Below is a small trained network, with its code and all its weights. Each question gives an input and a target symbol and asks what happens when units are switched off, that is, made to give their printed mean instead of their output.

import numpy as np


def w(rows, s, z=0):
    codes = np.array(rows[::2]) - 128.0
    scale = np.full(codes.shape[1], s)
    scale[-1] = z or s
    return codes * scale


def softmax(a):
    e = np.exp(a - a.max(-1, keepdims=True))
    return e / e.sum(-1, keepdims=True)


def log_softmax(a):
    a = a - a.max(-1, keepdims=True)
    return a - np.log(np.exp(a).sum(-1, keepdims=True))


def net(x, mask):
    ids = ['βγεθτω'.index(c) for c in x.split()]
    T = len(ids)
    res = E[ids] + P[:T]
    u = 0
    for l in range(3):
        r = res
        for j in range(2):
            rows = slice(4 * j, 4 * j + 4)
            q, k, v = (r @ M[l][rows].T for M in (Q, K, V))
            z = softmax(np.where(np.tri(T) > 0, q @ k.T / 4**0.5, -1e9)) @ v
            o = O[l][rows]
            res = res + np.where(mask[u + j], z, o[:, -1]) @ o[:, :-1]
        u += 2
    return log_softmax(res[-1] @ U[:, :-1].T + U[:, -1])


Q, K, V, O = {}, {}, {}, {}
E = w([
[132,131,194],'β',
[148,102,141],'γ',
[179,117,72],'ε',
[187,171,184],'θ',
[22,7,92],'τ',
[162,204,121],'ω',
],0.013)
P = w([
[51,247,98],'0',
[133,199,109],'1',
[200,116,67],'2',
[136,138,108],'3',
[139,142,106],'4',
[137,169,111],'5',
[139,168,90],'6',
[142,179,90],'7',
],0.011)
Q[0] = w([
[36,129,142],'0.h1',
[79,154,104],'0.h1',
[163,81,143],'0.h1',
[138,107,128],'0.h1',
[170,102,211],'0.h2',
[51,83,154],'0.h2',
[145,81,118],'0.h2',
[58,55,246],'0.h2',
],0.011)
K[0] = w([
[203,182,149],'0.h1',
[142,194,222],'0.h1',
[157,87,106],'0.h1',
[179,82,41],'0.h1',
[215,115,94],'0.h2',
[156,70,125],'0.h2',
[251,82,172],'0.h2',
[121,77,87],'0.h2',
],0.012)
V[0] = w([
[100,102,170],'0.h1',
[118,50,86],'0.h1',
[63,78,167],'0.h1',
[8,68,84],'0.h1',
[112,145,28],'0.h2',
[196,68,134],'0.h2',
[179,138,193],'0.h2',
[121,121,162],'0.h2',
],0.013)
O[0] = w([
[55,70,254,78],'0.h1',
[90,194,181,19],'0.h1',
[32,133,89,43],'0.h1',
[47,110,81,50],'0.h1',
[92,216,25,162],'0.h2',
[137,157,24,3],'0.h2',
[230,117,190,157],'0.h2',
[104,5,174,112],'0.h2',
],0.0062,0.0053)
Q[1] = w([
[135,223,224],'1.h1',
[124,77,154],'1.h1',
[72,93,153],'1.h1',
[154,64,114],'1.h1',
[9,126,115],'1.h2',
[144,229,82],'1.h2',
[122,135,206],'1.h2',
[90,126,144],'1.h2',
],0.011)
K[1] = w([
[101,177,110],'1.h1',
[124,192,191],'1.h1',
[245,136,178],'1.h1',
[75,161,81],'1.h1',
[98,141,157],'1.h2',
[115,101,133],'1.h2',
[135,174,160],'1.h2',
[78,127,163],'1.h2',
],0.012)
V[1] = w([
[97,110,118],'1.h1',
[92,227,37],'1.h1',
[92,129,73],'1.h1',
[6,92,144],'1.h1',
[102,112,196],'1.h2',
[114,210,174],'1.h2',
[116,102,168],'1.h2',
[140,141,120],'1.h2',
],0.016)
O[1] = w([
[173,111,23,91],'1.h1',
[114,33,138,254],'1.h1',
[255,85,132,124],'1.h1',
[174,155,23,9],'1.h1',
[103,60,109,75],'1.h2',
[147,121,4,171],'1.h2',
[159,222,104,87],'1.h2',
[43,127,86,155],'1.h2',
],0.0072,0.0094)
Q[2] = w([
[115,215,116],'2.h1',
[119,135,214],'2.h1',
[49,99,101],'2.h1',
[110,2,79],'2.h1',
[167,108,89],'2.h2',
[106,153,162],'2.h2',
[219,66,113],'2.h2',
[151,52,105],'2.h2',
],0.014)
K[2] = w([
[72,77,111],'2.h1',
[104,174,1],'2.h1',
[70,126,168],'2.h1',
[146,221,213],'2.h1',
[88,204,135],'2.h2',
[102,131,138],'2.h2',
[184,202,210],'2.h2',
[184,70,62],'2.h2',
],0.011)
V[2] = w([
[139,147,248],'2.h1',
[19,130,134],'2.h1',
[197,61,158],'2.h1',
[101,94,16],'2.h1',
[56,107,73],'2.h2',
[175,171,115],'2.h2',
[175,192,254],'2.h2',
[229,214,92],'2.h2',
],0.0097)
O[2] = w([
[110,150,255,242],'2.h1',
[68,57,117,171],'2.h1',
[187,104,180,165],'2.h1',
[126,41,89,34],'2.h1',
[167,102,181,58],'2.h2',
[66,181,93,87],'2.h2',
[78,129,78,254],'2.h2',
[57,193,132,34],'2.h2',
],0.0095,0.0073)
U = w([
[254,95,167,6],'β',
[106,110,70,133],'γ',
[166,138,156,112],'ε',
[223,125,127,131],'θ',
[158,42,131,191],'τ',
[232,137,138,187],'ω',
],0.0076,0.011)

Each question gives the input, a string of symbols that net reads in full, and the target symbol t.
The units are the heads (4 rows each of Q, K, V and O). Each row of codes is followed by its name. A weight is (code - 128) times the scale printed after its matrix; where a second scale follows, it is the last column's (O and U).
mask holds one flag per head, layer by layer. A switched-off head (its flag False) gives its mean, the last column of its rows in O, instead of its output. The means were averaged over made-up inputs and are rounded, as every weight is.
A unit's drop is (log p(t) with every unit on - log p(t) with that unit switched off) / (log p(t) with every unit on - log p(t) with every unit switched off).
The circuit of an input: a set's keep is (log p(t) with only the set's units on - log p(t) with every unit switched off) / (log p(t) with every unit on - log p(t) with every unit switched off). Starting from all 6 units, units are removed one at a time, each time the one whose removal leaves the highest keep (on an exact tie, the one counted first), for as long as the keep stays at least 0.8.
circuit, biggest first: the units of the circuit, biggest drop first
most important unit: the unit with the biggest drop
heads that matter: for each layer, one digit per head in row order, 1 if its drop is at least 0.15 and else 0, layers parted by /
drop of u: that unit's drop, to one decimal
input θ β ω, target ε: circuit, biggest first => 1.h1; 2.h1; 0.h2
input ε ω β ε θ ω θ, target β: circuit, biggest first => 1.h1; 2.h1; 0.h2; 0.h1
input β ε γ ω θ, target γ: heads that matter => 00 / 11 / 11
input ε θ θ θ ε ε, target β: circuit, biggest first => 1.h1; 2.h1; 0.h2
input θ ω θ ε, target ε: circuit, biggest first => 0.h1; 2.h1; 1.h1
input θ ε β θ θ θ γ, target ε: circuit, biggest first => 0.h1; 2.h1; 1.h1
input β θ ω θ θ θ θ τ, target γ: heads that matter => 11 / 11 / 10
input ω ω θ, target τ: heads that matter => 11 / 11 / 01
input θ θ θ ε θ θ ω, target ε: heads that matter => 10 / 10 / 10
input θ θ ε ω ω θ θ θ, target ε: circuit, biggest first => 1.h1; 0.h1; 2.h1
input τ β θ θ θ β β, target θ: circuit, biggest first => 1.h1; 0.h2; 0.h1
input θ β β θ ω ω β, target ε: circuit, biggest first => 1.h1; 0.h1; 2.h1
input ε ω β, target β: circuit, biggest first => 1.h1; 2.h1; 0.h2; 0.h1
input θ τ τ ε τ ε ε τ, target ε: circuit, biggest first => 2.h1; 0.h2
input θ θ ε, target ε: most important unit => 1.h1
input ω θ θ ω β ε ω θ, target τ: heads that matter => 01 / 11 / 01
input β θ θ τ θ θ τ, target γ: circuit, biggest first => 0.h1; 2.h2
input ε θ ε θ θ θ, target β: heads that matter => 01 / 10 / 10
input θ τ θ τ, target ε: most important unit => 0.h1
input τ θ β θ θ γ, target θ: heads that matter => 11 / 10 / 10
input ω ω θ ε ε ω, target τ: drop of 1.h1 => 2.2
input β θ ω, target γ: drop of 2.h1 => 0.3
